Each row is followed by its class. Each block has new classes.
[  0.4  -2.6   2.6   6.4 -15.7  25.8  10.6  18.0  -0.2  14.3  -2.2  -1.0
   3.7  -6.5  10.1 -13.8  -3.3   3.4   1.6]
D
[-23.8  11.8   0.1  -7.3  19.2   1.9   5.3 -15.7  -8.1  -8.4 -10.0   7.6
  -1.0  -1.0 -11.4  -0.5  38.2  -6.8   0.5]
L
[ -1.7 -10.3 -10.5  -3.3   4.3   1.9  -2.3  -0.7   7.1  -2.1  11.3   5.5
  -7.3   0.2   0.0   2.7  -7.6  11.1  -0.5]
S
[ 4.2 -7.1 -4.5  2.3  6.8 -1.7 -9.3 -4.6  0.3 -2.6 -5.4  6.6 -6.2 -0.8
 -8.9 -0.4 -4.4  1.8  5.8]
W
[ 11.6   8.9  16.6  -2.0  -8.9  -4.6 -11.7   7.9  -6.4   7.5 -13.2 -11.6
  -2.7  -1.5   3.6  -5.1   1.8  -2.0  -4.6]
D
[ 12.2   3.9  -4.7   3.2  -1.5  -9.4  17.9   1.4   8.0  10.7  -0.2   4.8
  -8.5  -3.3  -3.8   2.7 -13.8  -1.7  -2.1]
D
[-31.2  -4.5   0.2 -26.6   1.3   8.5 -63.6 -17.0  -8.5  -9.5  12.1 -18.2
 -18.2   2.3  -1.2 -10.2  29.7  11.2  -0.4]
W
[  2.2  -7.0  -8.2  -0.9  17.2  26.4   0.5   9.8  -2.4  -5.2  10.8  -3.7
  -0.9   2.4   5.2 -10.1   6.4   4.4  -0.2]
R
[ 17.3   0.2   1.2  -6.3   9.9  -4.5   0.5 -27.3   7.5  -3.1   2.0   5.0
  -5.0  -1.8  -0.8   1.7  -3.9  -3.2  -6.8]
R
[-6.8 -1.8  1.6 -4.1  9.6 11.2  6.5 -1.8 -1.8 -0.3  1.9  3.1  1.1  1.4
  0.4 -0.4 -2.5 -2.2  1.0]
W
[ -1.6  -5.6  -4.2 -10.2   6.7  -4.4  12.6 -10.9   4.5 -11.9   4.7   6.5
  -4.8   4.0   5.1  -5.8  20.3  -5.1  -3.9]
W
[-19.4  -8.0   1.4   4.1  -3.8 -12.0 -13.6  -6.2  -5.1  -0.3  -2.2   0.7
  -5.6   2.6  -8.6   8.7 -10.0   3.4   3.1]
N
[  8.1  -1.2  -7.5  -7.4  10.6   6.6 -10.7   0.1   4.8  -6.6  11.7 -11.7
  -5.3   2.4   3.6  -7.9   0.9  -4.0 -10.7]
L
[ 28.1  -1.5   0.1 -20.6 -13.5  -2.7  15.3  -7.5   2.7   5.5  14.8  -0.4
  -9.2  -3.3   9.0 -12.8 -17.2  -2.3  -6.6]
D
[ 18.2   7.7  13.9  -2.8 -15.3 -27.7 -56.4  16.8   7.5   2.9 -49.0 -11.3
  -1.5  -0.1 -15.3  11.5   0.8   9.0  -2.5]
D
[  8.3 -19.8  -3.2 -12.1  -9.0   5.8 -11.0  -3.8   3.9  -0.9  15.9  -5.8
  -4.9   4.7   6.9   0.0  -6.9  11.1 -13.1]
R
[  5.8  -4.8   8.0  -1.0 -20.1  36.3 -20.0  30.0  -4.3  10.2   6.7 -18.1
   4.2  -2.4  11.5 -30.6   2.6   5.8  -5.4]
R
[ -7.3 -10.6  -1.9  -8.7  -4.9  18.4 -70.0  11.8  -9.7  -5.6 -13.0 -21.6
 -13.6   8.6 -10.8  -6.7  -4.6  13.1  -2.7]
S
[ 20.9  -6.9  -4.0 -16.4 -15.2 -17.7  -0.9 -10.1  16.4   9.6 -13.3   6.3
  -3.7  -5.6   1.9   1.5 -20.4   1.6  -3.9]
W
[  2.2  -7.7  -4.2 -11.2   5.0   3.1   5.7  -4.8   3.9   0.9  -3.3  12.6
  -8.4  -2.2  -2.0  -8.2  -2.3   4.0   2.0]
W
[  6.4  -2.0  -4.5  -6.7   9.4  18.5   8.5   5.4   0.7   3.7  19.8  -6.1
  -4.2  -0.8   4.5  -6.3 -10.4   2.7  -2.6]
W
[  0.2   0.1   0.8 -26.9  10.9  19.3 -10.9  -6.0   0.7   0.9   3.9 -11.5
  -8.7  33.2  11.5  -9.5  11.1   3.2  -2.6]
S
[ 11.2  -5.2   1.2   3.6   1.3  18.2  21.1  14.9   7.7   6.5  11.4  -0.5
   3.6   6.1   8.3  -0.8 -35.8  11.1   0.0]
S
[ -6.6  -3.4  -2.6 -17.4   3.4  -6.8  53.7 -14.2   1.6   3.8  17.5  16.8
  -4.1  -0.4   5.0   3.7  -4.7  -6.6  -0.8]
W
[ 16.2  -3.5  -3.8  -3.5   2.9 -12.1  27.4 -13.8   9.0  -1.4  23.8   2.1
   0.5  -6.0  11.0  -5.0  11.3  -5.7  -5.6]
W
[-14.6  -7.2 -12.6  -8.8  -2.0  -4.3   4.5  -6.6  -6.4  -5.6  36.0  -4.3
   0.7   5.0   9.6 -11.0  15.4   3.6   1.5]
W
[ 23.1  31.9   9.0   7.5   6.0  -6.6  15.1   7.1   6.3   8.4 -28.2   2.1
   4.8   2.8   4.4  -1.1  33.1  -2.8  -0.2]
D
[-23.4   5.7  18.8 -14.4   8.7  22.5 -42.9   0.1 -12.6 -14.2 -13.8 -16.2
   1.8   8.3   6.3 -13.3  60.0   4.1  -3.9]
D
[-11.5  -4.2  -6.2 -15.9   5.0   0.1  13.1 -10.1   0.8  -1.2  18.2   3.7
  -0.8  -0.8  -0.8   8.7 -11.6  -2.1   8.9]
W
[ 10.8  -4.4   3.8 -18.3   9.1  12.9 -24.2 -30.6  -1.4  -8.8   1.9  -6.8
 -16.4   1.6   1.6  -6.0  -1.1   3.8  -2.4]
S
[-18.7   3.9 -12.1   1.6  16.0  15.4  15.6  -6.7 -11.1  -2.3  -1.4  20.7
  -3.3   1.4   4.4   2.0 -18.9  -9.0  -5.6]
R
[-1.4  5.6  4.0 -4.0  4.1 -0.1 -0.5 -7.7  0.4 -3.7  1.6  4.5  2.1  8.2
  8.0  4.5  0.5  8.1  0.6]
S
[  0.0 -15.3  -3.8 -18.5  -9.8  20.6 -60.1 -19.5  -3.5  -7.9   1.7  -7.4
 -15.0   8.1   8.1 -15.5 -10.4  14.2  -4.9]
W
[ -6.9 -10.2  -9.3  -8.3   0.0  -0.1  33.5 -16.5   2.4   2.1  32.9  12.1
  -2.1  -3.7  10.1  -0.2 -20.3  -3.0  -0.9]
W
[-17.3  -1.4  -3.0  -2.4  12.7   7.1   3.4   6.1  -0.1  -0.6   0.3   5.3
   5.7   3.4   0.8   2.4   2.3   1.4   4.8]
W
[30.6  0.0 -4.6 -5.4  9.6  7.9 22.6  6.4  2.2 -5.1  6.0 -6.0  5.6 -0.1
  5.3 -3.6 -9.1 -3.8 -6.6]
D
[-17.0 -22.8  -7.8  -8.8  -1.0  -2.3 -75.1 -15.7  -3.4  -9.1 -26.4   1.1
 -17.1   3.8 -10.6  11.2 -17.5  17.5   0.4]
R
[ -3.0  -9.3   4.3  -3.6  -6.7   4.5  28.8 -13.6  -1.6  -5.0  27.1  18.4
  -1.9  -2.8  15.4  -9.8  14.0  -3.4   1.4]
R
[-10.7   6.5  15.5 -10.6   4.9  10.2  21.9  -6.3 -11.3  11.0 -11.4  13.7
   0.9  -3.1   7.0  -6.9   6.4   8.4   4.6]
N
[-17.9  -9.7   4.6  -8.9  -7.4  28.6 -84.5  17.9  -6.2   2.6 -40.9 -24.7
  -7.1   3.5  -7.3  -6.7   8.3  21.8   2.0]
W
[  6.2   0.7   2.3  -1.9   0.1   6.4 -13.2   6.3   0.5  -0.8  -6.9  -9.1
  -3.0   2.4  -2.2  -4.6  -1.0   1.1  -2.5]
L
[  2.8  -2.7  -3.0 -11.3  11.9  -6.7  22.9 -25.7   2.3  -1.3  -4.1  21.6
  -0.4  -3.5  -4.1   1.5  11.4   7.0   0.7]
W
[  3.4 -14.7  -8.1 -16.3  -4.7  -1.8 -43.0 -13.5   7.9   0.4  11.5 -14.3
 -14.6  -0.3  -8.9  -7.9 -25.6   7.1  -8.8]
W

Each row is followed by its class. Each block has new classes.
[  9.8 -12.7 -11.0 -11.6  -1.5   9.2  -9.2  -4.2  -4.6   8.8   2.6  -0.9
 -15.8   6.5  -8.7  15.4   2.8  -1.4  -1.2]
[71]
[  7.2  -4.2 -10.2  -7.8  -4.9   6.8   0.1   1.9   0.4  -4.3  -5.9  -6.3
  -7.2  -0.3 -11.8   6.4   5.3   0.7  10.7]
[71]
[  4.6   6.3   4.4  -3.2 -10.2   1.2   0.4   2.5   3.5  -4.7  10.3   4.4
  -6.2  -1.4 -26.4   6.7   1.2   2.8 -12.8]
[71]
[  8.5  -2.7   4.7 -28.4   4.0   7.0   0.3 -10.4  11.9   0.9   7.2   7.1
   6.5  -6.4 -17.1  29.4  11.6   1.9   6.9]
[71]
[ -8.2  -3.3  15.0  -2.6   5.1  -3.5  -4.1  -5.4  -2.5   1.1   5.4  -4.8
  -2.1   3.8  -5.2  -1.7   1.1  -7.7 -15.1]
[71]
[ 11.1   3.2 -10.2 -11.1  10.6  -4.4   5.5   3.9   5.9   5.0   0.1   8.9
  -4.5   1.4 -15.6   6.2   9.7  -2.2   6.2]
[71]
[ -2.0   6.7  10.0  -5.0   8.4  -3.6   2.5 -14.4  -2.3  -2.2   3.8   4.5
  -1.2  -8.0 -12.1   0.7   0.1   7.9   6.8]
[71]
[  0.1  -8.7  -4.1  -4.3  -0.2   2.1  -3.5   0.6   3.2 -15.3   1.9  -2.4
   3.7  -3.3   0.5  23.9   1.1  -8.7  15.1]
[71]
[  6.8  -4.4  -0.2 -16.5   6.0  -2.8  -7.1  -2.0   4.4   4.1   0.5  -4.4
 -10.8   7.6 -38.6  23.2  16.7  -4.3 -15.5]
[71]
[  2.6   1.4   1.7   3.6  15.4  -2.8   0.2   1.0  -4.4  -1.9   1.3  -1.9
  -2.3  -5.9 -22.7  -1.2   1.4  -0.6   7.4]
[76]
[ -2.6  -3.2   7.9  14.2 -10.8  -0.6  -5.3   1.1  -3.1  -4.9   8.2  12.0
   8.7  -8.0   0.5   0.9  -4.1  -0.3  21.8]
[71]
[  6.7  -4.0  -5.6   0.0 -10.2   4.7  -5.4   5.5   2.9   4.9  -1.6  -9.9
  -4.2   3.1 -14.7   9.0  -2.0   1.1  -4.6]
[76]
[ -2.3  -1.6   0.1 -14.4  28.6   6.7  -0.5   1.9   1.5  -7.6  -7.6  -2.0
  -5.0   7.1  -2.7   6.4   0.4   0.2 -12.7]
[71]
[  4.0   2.9  -8.2  -3.9   6.7   6.2   0.9   3.1   3.9  -1.7   7.5  -3.7
  -7.1   0.8 -16.9   9.9  -0.2   4.0  -5.8]
[71]
[  5.2 -13.6 -11.5 -18.2  10.7  -0.3  -3.5   4.2   5.5   5.5  -1.7 -14.4
 -17.6  10.6   6.1  13.0   9.1  -3.9   4.8]
[71]
[  6.1  -0.5   7.6  -9.3  14.5  -1.5  -2.4  -8.2  -2.7   3.3   0.6  -5.9
  -2.8  -1.9 -22.7  12.7  -1.5   0.5   3.7]
[71]
[  4.2   3.1   9.0 -22.5  18.0   2.1   8.0   1.7  10.7  -2.5  -5.5   4.2
  -1.3   3.2   5.9  23.3  12.3  -4.0  -5.3]
[71]
[ -0.8   0.3  -5.6 -20.8  28.0  -4.8  -1.3  -2.2   2.3  -4.6   2.5   5.0
   1.1  -4.6 -22.6  16.0   9.4  -6.9   5.4]
[71]
[ -6.5  -8.5   2.7 -12.8  29.1  -3.8   1.4  -5.4  -1.7  -6.3  -5.1  -9.3
   1.9  -7.3  -7.1   9.6   1.6  -5.9  15.0]
[71]
[ 2.2 -9.2 -0.2 -9.9 12.5  6.4 -1.5 -3.0 -0.3 -3.4 -2.1 -6.2 -1.8  2.7
 -5.9 20.3 -3.9 -3.0 16.1]
[71]
[  1.1  -4.0   7.5 -13.7  20.5  -2.7   3.9   0.8   1.3 -13.2  -5.9  -5.5
  -7.2  -0.8   3.3   4.3   3.0   0.1  13.1]
[71]
[  0.2  -4.6   9.8  -0.7  12.7   6.3  -3.6   0.1   2.7   2.5  13.7 -11.1
  -6.9  -0.5  -5.2  -0.7   9.2   4.2  10.9]
[71]
[ -1.9   3.4   3.1  -6.2  46.3  -2.0   2.3  -7.4  -4.6  -7.8  -5.3  -3.4
  -9.3   2.3 -28.2  -1.3   3.7   6.5  -9.8]
[71]
[ 1.9 -8.0  3.7  1.9 -8.2 -4.7 -1.7  4.7  4.1  0.0 13.0 -0.9  1.8 -6.7
 -4.5  6.4  5.4 -6.6 10.5]
[71]
[ -0.7  -5.8  -0.2 -11.4  -2.5   4.8 -11.7 -14.4  -1.6   6.2   0.9 -10.0
  -6.5   1.7 -24.4  19.0   0.0   2.1   0.5]
[71]
[ -0.3  -0.5  -4.8  -8.7   3.3   5.1 -16.0  -7.6   5.4  -0.5  16.4  -4.7
  -7.4   1.7 -25.7  19.2   7.1  -3.3   1.7]
[71]
[  4.6  -8.3  -8.1   3.6 -14.6  11.8 -12.2  -1.1  -4.2   4.5   8.8 -11.3
  -6.9   2.1 -15.8   3.4  -2.5   3.3  -0.5]
[71]
[  5.2  -0.8   0.4 -11.5  21.7   4.8   2.9  -0.8  -2.7  -9.6  -4.0   4.7
  -0.2   2.4 -10.5  12.4   2.9  -4.3  -0.6]
[71]
[  3.1  -2.3  -2.2  -2.5  -3.5   2.8   2.3   1.2   1.1   1.0   0.8  -0.9
   0.6   2.3 -17.3  13.4  -1.2  -2.3  -1.0]
[71]
[  4.0   4.0   1.2  -0.3   6.0  -1.6   1.4   0.6  -6.7   3.9 -13.0   7.7
   3.5   8.3  -6.0  -6.0  -3.6  -2.7  -0.8]
[76]
[  4.3  -1.0  -5.7 -11.3  19.1   9.8   2.9  -2.5   3.6   2.4   0.9  -7.1
  -6.0  -1.9 -23.4  16.3   1.5   6.3   4.8]
[71]
[  4.5  -7.6   0.9 -19.5  10.4   3.7   4.0  -6.8   5.4   9.1  -2.2 -11.8
  -4.0   4.9 -13.3  19.0   5.3  -7.4   3.2]
[71]
[ 1.6  1.2 16.3 -5.0  3.5 -5.4  2.9 -4.6  2.3  5.4 -2.4 -4.5  2.5  0.9
 -5.0 14.7 -5.1 -6.3 -4.5]
[71]
[ -1.7 -16.3   1.8  -0.3 -13.6   4.9  -5.3  -8.3   2.7  -1.1   2.3  -1.7
   1.4  -3.7 -19.2   6.1  10.2   7.1  -7.6]
[71]
[  1.4   4.6  17.8   7.3  -0.6  -4.8   4.6  -7.3  -3.3  -5.7  -1.0   4.3
   5.5  -8.0 -21.6   0.6  -5.6  -0.6   0.2]
[76]
[  5.2  -0.4  -9.9   1.6   6.3   3.3   1.5  12.4   4.0   1.8  -0.2   2.0
  -1.4   1.8 -15.3   0.5   9.0  -0.9   2.1]
[76]
[  7.8  -3.6  -0.5 -11.0  -0.8   3.8  -7.5   3.5   6.6   3.3   1.3  -5.9
 -11.8   5.0 -30.8   9.1  12.9   0.7 -18.6]
[71]
[  3.1  -0.6   3.9  -4.7   7.2   4.0   0.2 -12.8  -1.1  -1.5   0.3   8.0
  13.2 -10.7 -21.5  10.9   5.4   3.7  11.6]
[71]
[ -2.9 -13.8  -1.7  -6.3  -4.9   5.5  -4.2  -3.2   3.6   3.7  -1.9  -7.9
   3.2  -0.1  -9.1  18.4  -1.2  -7.1   8.5]
[71]
[ -3.2   0.6  15.1   7.7  -8.2   5.0  -3.6  -8.1  -2.9   0.7  10.9 -15.7
   2.9  -6.3 -22.7  -3.1   7.7   5.4   2.5]
[71]
[ 3.1 -6.9  6.4 -0.4 14.4  2.6  0.5  7.8  3.4 -7.9  0.8 -7.0 -1.4 -3.4
 -7.5 14.2  8.8 -3.1 23.7]
[71]
[ -0.8  -1.1  -4.9  -3.7  12.9   0.9  -4.3  -6.7   1.0  -9.0   4.1   6.9
  -4.8  -5.5 -10.7   4.5  -0.7   1.1   2.6]
[71]
[  4.4   6.1   6.7  -9.0  12.9  -5.4   3.0  -8.8 -10.9   4.3  -4.0  -1.1
 -14.1  11.0 -31.2 -20.8  14.1   2.5 -17.1]
[71]
[ 0.3  2.4  8.8 -5.3 -1.5 -5.3  5.2 -3.9  2.5 -2.0 -8.8 -5.3  6.4 -2.7
 -9.4 -1.4  2.2 -2.0  7.1]
[71]
[ 4.1 -4.6 -6.1 -2.5 17.8  4.5 -2.6  4.6 -0.7 -3.8  4.5  2.6 -2.6 -3.7
 -9.2  1.5  7.2  5.2  3.9]
[76]
[  1.6   8.0  15.5  -7.9  -0.3 -10.0   5.0  -6.0  -2.3  -0.7  -0.7   1.2
  -7.8  -0.9 -20.2 -11.1  11.2   5.8   0.8]
[71]
[ -0.4   2.3  21.7   5.1   1.4   3.8   2.7  -6.9  -0.2  -1.9  19.5  -5.2
   1.1  -4.4 -30.2  15.3  -5.8   1.9  -1.7]
[71]
[ 0.0 -1.4  0.3 -1.4 19.0 -1.8 10.8  6.2 -6.1 -2.6 -4.6 -4.3 -0.3  2.6
 13.8 -0.5 -0.4 -0.4 10.4]
[71]
[ 10.9   4.1  -1.5 -13.4   9.9  -2.6   1.4   0.4   1.3   1.0   0.8   7.6
  -3.7   2.3 -21.7   1.1   9.8  -3.8  -5.0]
[71]
[  6.7  -0.1  -7.8  -6.2  11.4  -1.3 -10.6   0.2 -11.1  -2.0  -1.2   5.6
 -11.1   3.6 -12.5 -10.5   8.5   1.3  -5.1]
[71]
[  4.3  -5.1   1.3  -6.3  15.6   3.1  -3.3   1.1   4.4  -3.2   9.6  -2.2
  -1.3  -2.1 -10.0  11.1   6.2  -8.0   3.9]
[71]
[ -0.9   5.7   8.1   1.3  24.6  -4.2   5.4   5.6   3.2 -12.4  -2.4  11.7
   2.7  -7.8   6.3  -6.0   4.5  -2.1   3.6]
[71]
[  5.6  -0.8  -2.4  -2.4  -7.5  -1.6  -4.4   8.3   4.9  11.2  14.6  -9.6
 -15.0   4.0 -30.6   8.7   6.0  -5.4  -8.7]
[71]
[  7.8  11.2  13.8 -13.0   5.7  -4.8  13.8 -10.6   7.0   5.0  -4.3   5.2
   2.1  -1.8  -9.6  21.6   4.2  -3.3   5.5]
[71]
[  0.9 -12.4  12.5  -9.3  11.2  -4.1  -5.5  -7.0  -3.7  -2.7  -1.7   1.9
   3.8  -1.2   2.2  13.5   4.3  -4.3   3.7]
[71]
[  4.4  -2.0  -8.3   4.3  -6.5  10.9  -3.2 -10.5   2.6  -0.8   9.3   1.4
  -1.9  -9.1  -9.3  17.2  -1.1   6.6  10.1]
[71]
[  1.0   0.6   9.1   0.2   6.7 -11.5  -1.7  -2.7   0.1  -0.4  -3.5   0.1
   2.2   0.0  -7.0  -2.2  -3.8  -1.8   2.4]
[76]

Each row is followed by its class. Each block has new classes.
[ 2.2  2.2  6.7  2.2 -8.9 -8.1 -6.2 15.7 -0.7 10.9  4.0  3.6 -1.0 -4.1
  6.6 -1.8 -1.5  7.5 17.5]
<11>
[ 16.3   3.5   7.6   9.5  -5.9 -14.6   0.1  12.0   6.2   9.4  -1.9  -1.0
   4.6  -4.5  -5.0   1.7   0.5   8.2  10.0]
<29>
[ -0.2   2.6   1.8  11.8   0.6 -37.7  -7.0  16.6   6.2  20.6  -4.3  -4.6
   5.8  -3.9  -6.5  11.9   1.0  13.6   6.9]
<11>
[  3.7   4.8   6.2   5.2  -1.1 -17.4  -2.3  11.8  -3.1  15.9  -5.2  -0.2
  -3.8  -6.1  -5.4  13.1   0.6  15.6   3.9]
<21>
[  5.3  -4.5  -2.1  -1.2 -21.3 -11.7   5.8  20.6  -9.0  33.2  20.2  -4.0
   7.1 -18.7   5.8   2.8  -4.1  22.5   0.7]
<11>
[  5.2 -12.4   0.8   2.8  -9.0 -16.4   0.5  10.1  10.4  16.2  -5.2  -2.6
  -8.3  -4.0 -11.8  23.6   4.2  31.7  -0.7]
<28>
[  3.3   0.9   6.4   8.8  -3.4 -10.2  -5.4  10.3   9.8   9.1  -7.0  -0.2
   0.6  16.1  -2.1   6.8  -6.1  10.5   3.7]
<21>
[  4.6   4.0  -4.8   7.5 -15.0 -22.0  -6.0  13.8   8.5  21.9   4.9   0.7
   4.5 -13.8  -4.5  24.5   9.3  24.3   7.2]
<16>
[  2.8  -1.8   1.7   8.3  -9.1 -16.6  -2.0  13.2   6.3  16.4  -1.8  -4.7
  -0.3  -8.6  -2.0  14.1   1.3  19.0   6.1]
<21>
[  7.6  12.5   3.5  10.1 -11.8 -16.8  -0.2  15.7   0.3  24.0   0.2  -2.8
  -0.3  -7.8  -0.6  16.7   1.6  16.5   3.2]
<21>
[  6.6  -5.8   9.1   5.5   3.9 -22.7  -5.2  -6.4  17.8  15.4   3.3   0.0
   3.6 -15.3   5.9  -5.4   5.1  12.9  11.5]
<26>
[11.1  5.7  9.6  2.4  1.3 -2.7 -2.0 16.4 -4.8 25.3  4.6  5.4 -2.7 -2.6
 -1.5 13.9  0.0 20.9 -7.1]
<21>
[ 10.3  -6.3  13.6   1.4   2.4 -23.3  -3.0  -2.4  19.3  14.6   4.4   1.0
   0.9 -11.2   4.8  -8.3  -9.0  14.5  13.7]
<26>
[ -0.8   3.3  -1.0   9.5 -20.4 -20.9  -3.1  10.8   5.4  26.0   2.8  -3.5
  -3.3 -11.3  -6.3  21.9  -2.8  26.8  18.0]
<16>
[  0.9   8.8  15.1   3.1  15.9   8.6 -21.5  13.4  -0.6 -22.2 -13.6   9.2
  -7.9  24.5  -1.7 -31.3   4.3 -20.1   1.9]
<25>
